Each row has a name. Each piece below is followed by the name of the row it came from, unless a question asks for something else. Each question is about the rows just above it. Places in a row count from 1.

P: [165 109 142 117 119 142 115  98 109 121 107  47 151 149 128  98 110 141
  88 148 186  92 118 115 101 147  90 108]
D: [140 151 162  92 161  98 159  87 135 140 104  98 162  98 127 106  91 149
 123 140 131 110 136 103 120 132  89 181]
G: [ 65  75 121 156 105 179 125  79 142 159 203 131 147  83 116 186  80 162
 146 126 139 129 166 162 180  84  89 154]
A: [141 172 137  83 118 103 151 141 113 144 100  92 121 121 126 115  95 135
 145 116 107 109 136 103 120 127  88 154]
L: [ 63  88 161 161  93 174 149  88 126 162 120 101 150  94 128 167  86 145
 120 139 121 123 153 173 198  83 111 156]
After [147  83 116], its row goes on with : [186  80 162 146 126 139 129 166 162 180  84  89 154]
[129] is at row and place : G, 22
The rest of the row after [110 136 103 120]: : [132  89 181]

Y: [201 150 167  78 104 105 103 164 151]
C: [169  49 167 117 114 105 103 164 151]
Q: [169 178 136 107  93  96 116  81 124]
N: [157  92 197 129 114 105 117  81 174]
V: [169 170 129  99 127 105 103 131 171]
S: [201 150 167  78 104 105 138 164 151]
T: [169 170  85  99 127 105 103 131 171]
R: [145 142 168 117 129  42 103 164  84]
[157] is at row and place : N, 1
The rest of the row after [116  81]: : [124]

F: [124 131 184 135 163 105  72 173 125 145  82  94 102 132 155 146 158 100
 146 168 119 170 149 110 122  65 145 164 184 212 113 125 115 132 103 161
 143 151 150 146 142 164  88  80 128 170 130  96 142]
W: [138 135 190 119 125 105 140 116 134 119  84  83  97 172 120 140 157 126
 103 135 115 139 161 112 172  92 124 150 116 169 148 161 168 113 149 127
 154 167 155 177 166 142 105  85 148 131  82 134 107]
H: [135 126  96 124  95 143 181  85 135 109 160 150 146 134 103 113 104 157
 107  93 132  90 117 142 142 176 110 103  74  58 146 136  97 139  98 157
  98 116 113 126 124  98 158 162 133  91 117 159 109]
Z: [141 130 184 135 164 133 199  68 138 101 141 128 131 161  92 118 118 159
  88  89 126  89 133 134 171 167 105 109  55  68 161 158 115 132 103 160
 143 136 126 152 145  99 152 145 145  84  88 169  95]
K: [111 122  80 138 156 142  77 172 114 152 152 159 146  76 154 127 116 105
 169 146 141 146  99 135  72 133 147 121 180 136  95  88 109 135 128 106
  98  95 111  74  90 136 132 150 103 151 185  99 165]
X: [111 122  80 138 156 142  77 172 114 152 152 159 146  76 154 127 116 105
 169 146 141 146  99 135  72 133 147 121 180 136  95  88 173 112 160 115
 150 164 155 171 159 155  93  76 141 151  99 116 120]
M: [113 120  60 139 142 151  97 156 117 145 171 176 159  72 145 119 101 119
 164 131 144 128  91 143  71 157 139 108 159 101  99  86  90 142 113 119
  95  85 100  68  83 121 147 169 102 136 187 111 160]
U: [145 134 157 110  88 120 199  67 140  98 115 101 113 184  91 126 136 154
  77  97 119 100 151 124 192 143 105 123  55  98 170 174 139 122 118 156
 156 157 143 177 165 110 136 119 155  90  65 168  86]
After [100  68  83 121], its row goes on with : [147 169 102 136 187 111 160]
[145 134 157 110  88 120 199  67 140  98 115 101 113 184  91 126 136 154
  77  97 119 100 151 124 192 143 105 123  55  98 170 174 139 122 118 156
 156 157 143 177 165 110 136 119 155  90  65 168  86] is in which row? : U
Go on from [184 135 163] to the end of its row. : [105  72 173 125 145  82  94 102 132 155 146 158 100 146 168 119 170 149
 110 122  65 145 164 184 212 113 125 115 132 103 161 143 151 150 146 142
 164  88  80 128 170 130  96 142]
Which row holds [124 131 184 135 163 105  72 173 125 145  82  94 102 132 155 146 158 100
 146 168 119 170 149 110 122  65 145 164 184 212 113 125 115 132 103 161
 143 151 150 146 142 164  88  80 128 170 130  96 142]? : F
After [115 132 103 160 143], its row goes on with : [136 126 152 145  99 152 145 145  84  88 169  95]

tunu: [165 147  95 112  78 146]
gevit: [142 129 179 104 163 159]
lonev: [126 102 102  87  77 146]
gipes: [121 104 123 113 131 118]
filun: [126 120 144 128 137 134]
tiv: [115 125 112 135 139 114]
zor: [165 147  95 112  79 152]
telok: [136 138 122 143 149 133]
Go on from [165 147  95 112  79] to the end of its row. : [152]
Row and place of [113] in the named rows: : gipes, 4
Go on from [121 104 123 113 131] to the end of its row. : [118]
After [128 137], its row goes on with : [134]

Fus: [195 193  65  37  71 109 187 156 145  79]
niri: [ 98 130  31  38  71 109 187 156 194  39]
rupu: [196 141 190 198 159 197  76 157 143  78]
Rori: [196 141 190 198 159 197  76  80 145  78]
Where in the named rows is [194]? : niri, 9
After [ 37  71 109 187 156], its row goes on with : [145  79]
The rest of the row after [ 98 130  31  38]: : [ 71 109 187 156 194  39]
The rest of the row after [156 145]: : [79]
After [198 159 197  76 157], its row goes on with : [143  78]
Go on from [159 197  76 157 143] to the end of its row. : [78]

B: [140 180 120  92 103  99 150 132]
E: [140 180 120 119 103  99 150 128]
J: [140 180 120  92 103  99 150 165]
Row and place of [132] in the named rows: : B, 8
[140 180 120  92 103  99 150 165] is in which row? : J
find: [140 180 120 119 103  99 150 128] : E

Rike: [161  41 159  67  91  93  56  56  47 149  90 120]
tel: [161  41 159  67  91  93  56  56  47 150 111 104]
molez: [122 129 120 141 121 116 129 117  97 121 128 120]
Turan: [122 129 120 141 121 116 129 117  97  71 128 118]
After [117  97 121], its row goes on with : [128 120]
[150] is at row and place : tel, 10
Go on from [ 56  56  47 149  90] to the end of its row. : [120]
Which row holds [122 129 120 141 121 116 129 117  97  71 128 118]? : Turan
Go on from [ 56  56  47 149] to the end of its row. : [ 90 120]

fevuv: [ 96  99 182 127 172 141  97 118 102 165 140 220 122 161 105  69 158 126
 133 125 186 145 105 135 156 144 176 123 118  93]
vovi: [ 92  98 161 140 145 155  78 116  99 112 158 223 103 152  74  63 177 128
 139 113 145 120  87 144 147 133 162 168 112  66]
piv: [ 86  94 176 133 177 166  90 124 122 159 150 197 117 153  95  77 159 131
 116 107 199 130 119 131 157 120 165 137 124  99]
Rab: [ 80 120 175 116 180 160  91 125 109 150 143 192 114 156 107  53 158 144
 123 102 181 113 108 133 131 103 170 153 100  55]
rova: [ 49 105 186 117 169 133 106 108 113 112 158 224 135 157 146  63 133 144
 124  89 175 125  86 115 149 159 193 119 142 113]
Dov: [ 80  83 153 127 125 142  94 100  90 168 147 210  99 155  96  73 164 125
 125 114 133 116 100 140 147 159 178 155 102  81]
lilig: [ 80 100 163 123 166 167 100 114 104 171 136 185  95 161  99 118 157 114
 134  89 189  99 122 131 149 136 171 157 114  95]
Where do [ 80 100 163 123 166 167 100 114 104 171 136 185  95 161  99 118 157 114
 134  89 189  99 122 131 149 136 171 157 114  95] appear? : lilig
The row with [ 80  83 153 127 125 142  94 100  90 168 147 210  99 155  96  73 164 125
 125 114 133 116 100 140 147 159 178 155 102  81] is : Dov
Row and place of [81] in the named rows: : Dov, 30
After [112 158 224], its row goes on with : [135 157 146  63 133 144 124  89 175 125  86 115 149 159 193 119 142 113]
After [144 124], its row goes on with : [ 89 175 125  86 115 149 159 193 119 142 113]
[169] is at row and place : rova, 5

Kuve: [157 154 213 119 127 161  91 145]
ramu: [112 139  39 130 133 124 132 123]
pip: [ 73 138 202 137  57  55 149 134]
mure: [100 118 212 119 127 161  91  82]
The rest of the row after [213 119 127 161  91]: : [145]
After [212 119], its row goes on with : [127 161  91  82]
[112] is at row and place : ramu, 1

lofo: [143 133 200 126 142 158]
zeka: [133  87 123 170  72 128]
muv: [205 120 127 111 121 117]
Vaf: [137  98 137 153  59 123]
Pizur: [153 152 139 192 138 100]
kizi: [202 127 125 115 106 104]
nedod: [203 127 124 114 112 111]
kubu: [153  72 138 170 155 135]
los: [187 132 113 144 127 177]
sefa: [147 100 200 144 163 114]
linug: [143 133 200 145 122 131]
zufu: [154  89 116 162 116 178]
Go on from [205 120] to the end of its row. : [127 111 121 117]
Where in the named rows is [135]? : kubu, 6
The rest of the row after [200 145]: : [122 131]
The rest of the row after [127 124]: : [114 112 111]

mip: [212  64  58  40 134 134 163 132  83  79 173 201 120 166 165]
Puzor: [ 65 183 117  54 139 167 119  86 180 135  69 110 145  70 210]
Sos: [130 129 184 128  99 164 142 127 105  88  64  89  88  58  79]
ruga: [158 180 153 185 124 154 177 178 215  46 206  76  63 201  84]
Tazu: [122 192 181 182 101 152  75 188 136 193 187 160 121 157  74]
gaf: [152  72 162  94 126 153  75 188 190  52 179 148 179  73 175]
Where in the named rows is [73]? : gaf, 14
Go on from [152  75 188] to the end of its row. : [136 193 187 160 121 157  74]
Where in the named rows is [173]? : mip, 11

dek: [117 102 114  85 213 117 145  98 164 105 139 140  88 140 168 154 141  98
 192 106 115 145  83 121 105 133 187  68 101 127 125 149]
Nibid: [121 112 114 132 161 121 126 116 138 135 146 119 102 144 152 155 151 118
 157 116 131 143 112 122 111 119 154  98 101 143 137 131]
Rel: [128 125 125 132 124 131 126 127 126 132 128 129 130 124 124 126 129 124
 129 131 127 128 125 130 127 131 131 128 128 131 126 130]
padif: [174 170 210 139 186 135 162 105 118 145 140 136  77 161 139 113 124 157
 110 151 134 135 137 124  90 126 144 156 112 141 144 209]
gasi: [137 104 137 138 127 113 145 146  89 143  96 122 115 128 123 107 130 141
 167 142 108 123 128 146 118 131 125 116 110 131 118 135]
pera: [ 59 162 109  82 162 129 135 103 176  89 164 175 148 147 152 155 110 101
 196 139 124 148 116 134 123 167 181 115 137  81 116 161]
retuf: [159  89  75  99 135  82 105 225 162 126 165 105 125 125 112  72 136 177
 112 154 167 182 156  61  81 118 118 182 124 123 118  91]
kobud: [132 125 126 127 132 124 130 131 133 130 131 129 129 127 131 124 129 129
 126 126 127 128 128 128 126 128 125 130 128 128 130 126]
dokuv: [182 159 180 102 188  77 157 164 146 135  69 175 120  82 134 112 135 161
 200 133 110 140 104 156 140 181 150  62 149 102 131 153]
dalo: [109 112 128 148 159 142 159 152 146 153  82  69 170 102 137 117 164 109
 109 137 121 102 131 147 112 136 116 209 128 131 122 110]
fusu: [157 115 157 143  98 135 101 121 143 133 159 124 151 102 128  87 120 144
 139 155 130 152 166  86 115 115 129 152 101 160 109  90]
zuke: [148 141 139  97 156 142  88 118 102 113 119  98 121 123 106 163 131 145
  94 115 159 125 148 115 134 125 105  87 129 145 123 150]
find: [132 125 126 127 132 124 130 131 133 130 131 129 129 127 131 124 129 129
 126 126 127 128 128 128 126 128 125 130 128 128 130 126] : kobud
find: [ 59 162 109  82 162 129 135 103 176  89 164 175 148 147 152 155 110 101
 196 139 124 148 116 134 123 167 181 115 137  81 116 161] : pera

labol: [ 81 158 102 193]
pirit: [ 46 119 174 156]
lepav: [102 169 112 156]
ragab: [118 118 149 154]
zugi: [ 46 119 111 156]
kas: [121 109  57 173]
[109] is at row and place : kas, 2
The rest of the row after [121 109  57]: : [173]

bute: [ 44 118 124 156 134]
denu: [221 220  41 209  86]
Vemud: [110 117 124 208  86]
mir: [ 44 220  41  81  63]
Which row holds [ 44 118 124 156 134]? : bute
Row and place of [63] in the named rows: : mir, 5
Row and place of [209] in the named rows: : denu, 4
The rest of the row after [117 124]: : [208  86]
After [220  41  81], its row goes on with : [63]
After [110 117], its row goes on with : [124 208  86]

Biki: [ 44 122  67 155]
lif: [187 112  67 188]
Tisa: [ 90 116  60  94]
kive: [187 121  67 154]
After [187 121], its row goes on with : [ 67 154]
After [ 44 122  67], its row goes on with : [155]
Where in the named rows is [188]? : lif, 4
Where in the named rows is [122]? : Biki, 2

zaveg: [102  85 142 130 137  85 175  97 229  86 135 169 154  59 173 171 117 127
  91 105 115 150  80  70 142 171  95 180  93 110 144 130 134 117  82 104
 129 135 118]
pesir: [112  87 137 116 174 145 175 131 181  75 142 139 111  86  88 125 126 120
  84 109  67  90  87 121 117 170 132 176  84 101 119 107 123  89 155 168
 105 105 128]
pani: [103  85 144 131 136  84 175  97 229 118 137 167 151  57 175 172 114 126
  90 105 113 152  77  72 140 171  95 181  94 110  70 114  94 102 198 170
 118 108 113]
ragir: [116 118 153 134 123 142 118 154 116 122 154 129 146 118  94 119 152 158
 105 107 133 104  99 108 129 151 124 140 123 116  61 125 158 142 135 124
 138 110 133]
Fova: [142 131 104 132 106 137 118 115 134 133 106 119 118 153 154 141 105 103
 147 143 124 149 154 143 120 111 131 117 124 118 187 133 112 143 133 129
 127 145 126]
Pag: [125 168 129 132 106 137 117 115  96 165 128 164 151 135 175 138 131 144
 145 142 191 161 138 106 159  94 128 122 169 171 108 137 128 124 112  97
 142 145 119]
godu: [102  85 142 130 137  85 175  97 229  86 135 169 154  59 173 171 117 127
  91 105 115 150  80  70 142 171  95 180  93 110  72 115  95 100 198 167
 119 112 111]
find: [103  85 144 131 136  84 175  97 229 118 137 167 151  57 175 172 114 126
  90 105 113 152  77  72 140 171  95 181  94 110  70 114  94 102 198 170
 118 108 113] : pani
[136] is at row and place : pani, 5
After [132 106 137 117 115], its row goes on with : [ 96 165 128 164 151 135 175 138 131 144 145 142 191 161 138 106 159  94
 128 122 169 171 108 137 128 124 112  97 142 145 119]
find: [102  85 142 130 137  85 175  97 229  86 135 169 154  59 173 171 117 127
  91 105 115 150  80  70 142 171  95 180  93 110  72 115  95 100 198 167
 119 112 111] : godu

gapon: [ 67 120 166  61  61 118 141 154 132 123  60 149  63]
nivid: [ 67 120 106 221  61 116 141 154 132 123 129 149  63]
fupav: [ 67 120 166  61  61 118 141 124 172 111 129  79  95]
zem: [ 67 120 106  61  61 117 141 153 132 123 129 149  63]
Row and place of [95] in the named rows: : fupav, 13
After [116 141 154 132 123], its row goes on with : [129 149  63]
Go on from [117 141 153 132 123] to the end of its row. : [129 149  63]
After [ 61 117 141], its row goes on with : [153 132 123 129 149  63]
After [141 124 172 111], its row goes on with : [129  79  95]
The rest of the row after [ 61 118 141 154 132]: : [123  60 149  63]

kizo: [191 193 112 171  38]
logil: [141  89 144  79 145]
Sevol: [ 88  89 144  79 144]
latof: [172 104  90 106 146]
lisu: [ 95  89 144  78 119]
Where in the named rows is [90]? : latof, 3
The rest of the row after [ 88  89 144  79]: : [144]
The rest of the row after [112 171]: : [38]
Go on from [141  89] to the end of its row. : [144  79 145]
Row and place of [145] in the named rows: : logil, 5

tevu: [142 133 169 111 152 123 139 132 135 106 134 152 128 155 135 213 143 142
 138]
Dogin: [181  90 172  54 129 138 132 158 126 100 148 106 129 150 117  94 161 164
 109]
gol: [ 73 141 123  71 115 171 128 132 135 106 133 163 148 119 144 108 135 142
 155]
Puman: [117  98  78 106 121 145 122  94 186 147 121 128 168 156 155 199 135 140
 137]
zug: [140 126 102 168 139 115 134  86  99 126 133 130 134 139 154 119 149 159
 128]
rogol: [145 131 141 158 112 109 132  97 132 157  97 144 133 114 142 169 137 153
 135]
Sus: [183 127  76  62 130 140 130  56 108  95 102 150 166 141  93 151 137 127
  75]
pebo: [119 147  69 144 120  64 131 146  91 109 107 117 155 137 128 181 135 180
 127]
dak: [135 157 165 136 137 137 126 225  79 155 135 132 119 127 108 115 151 129
 102]
Dafe: [109  94 111  97 117 104 121 148 148 121 122 177  49 121 126 159 115 111
 131]
fino: [169 159 134  69 125 128 119 129 113 138 116 133 171 128 101 113 127  90
 138]
zileg: [107 147 137 152 151 117 146  60 122 122 131 112 140  93 158 213 124 119
 142]
After [132 135 106 133], its row goes on with : [163 148 119 144 108 135 142 155]
[183] is at row and place : Sus, 1

Lomef: [139 138 142  78 112 150 184 148 139 130 133  79 104  94]
Nereb: [139  94  95 117 112 146 184 148  71 130 133  79  70 104]
Romaf: [139  94 142 117 112 150 141 148  44 130 132  79  70  94]
dem: [121 138 142 117 112 150 184 148 163 130 133  79 104  94]
Where in the named rows is [163]? : dem, 9
find: [121 138 142 117 112 150 184 148 163 130 133  79 104  94] : dem
After [133  79  70], its row goes on with : [104]

vapub: [102 132  99  94]
mit: [113  71  86 177]
Nar: [115 128 135 179]
zefuf: [128 109 109 129]
vana: [173  66 106  98]
tez: [115 174 162 160]
karo: [115  69 163 160]
rukev: [102  92 103 204]
netus: [112  76  93 161]
find: [102 132  99  94] : vapub
The rest of the row after [173  66]: : [106  98]

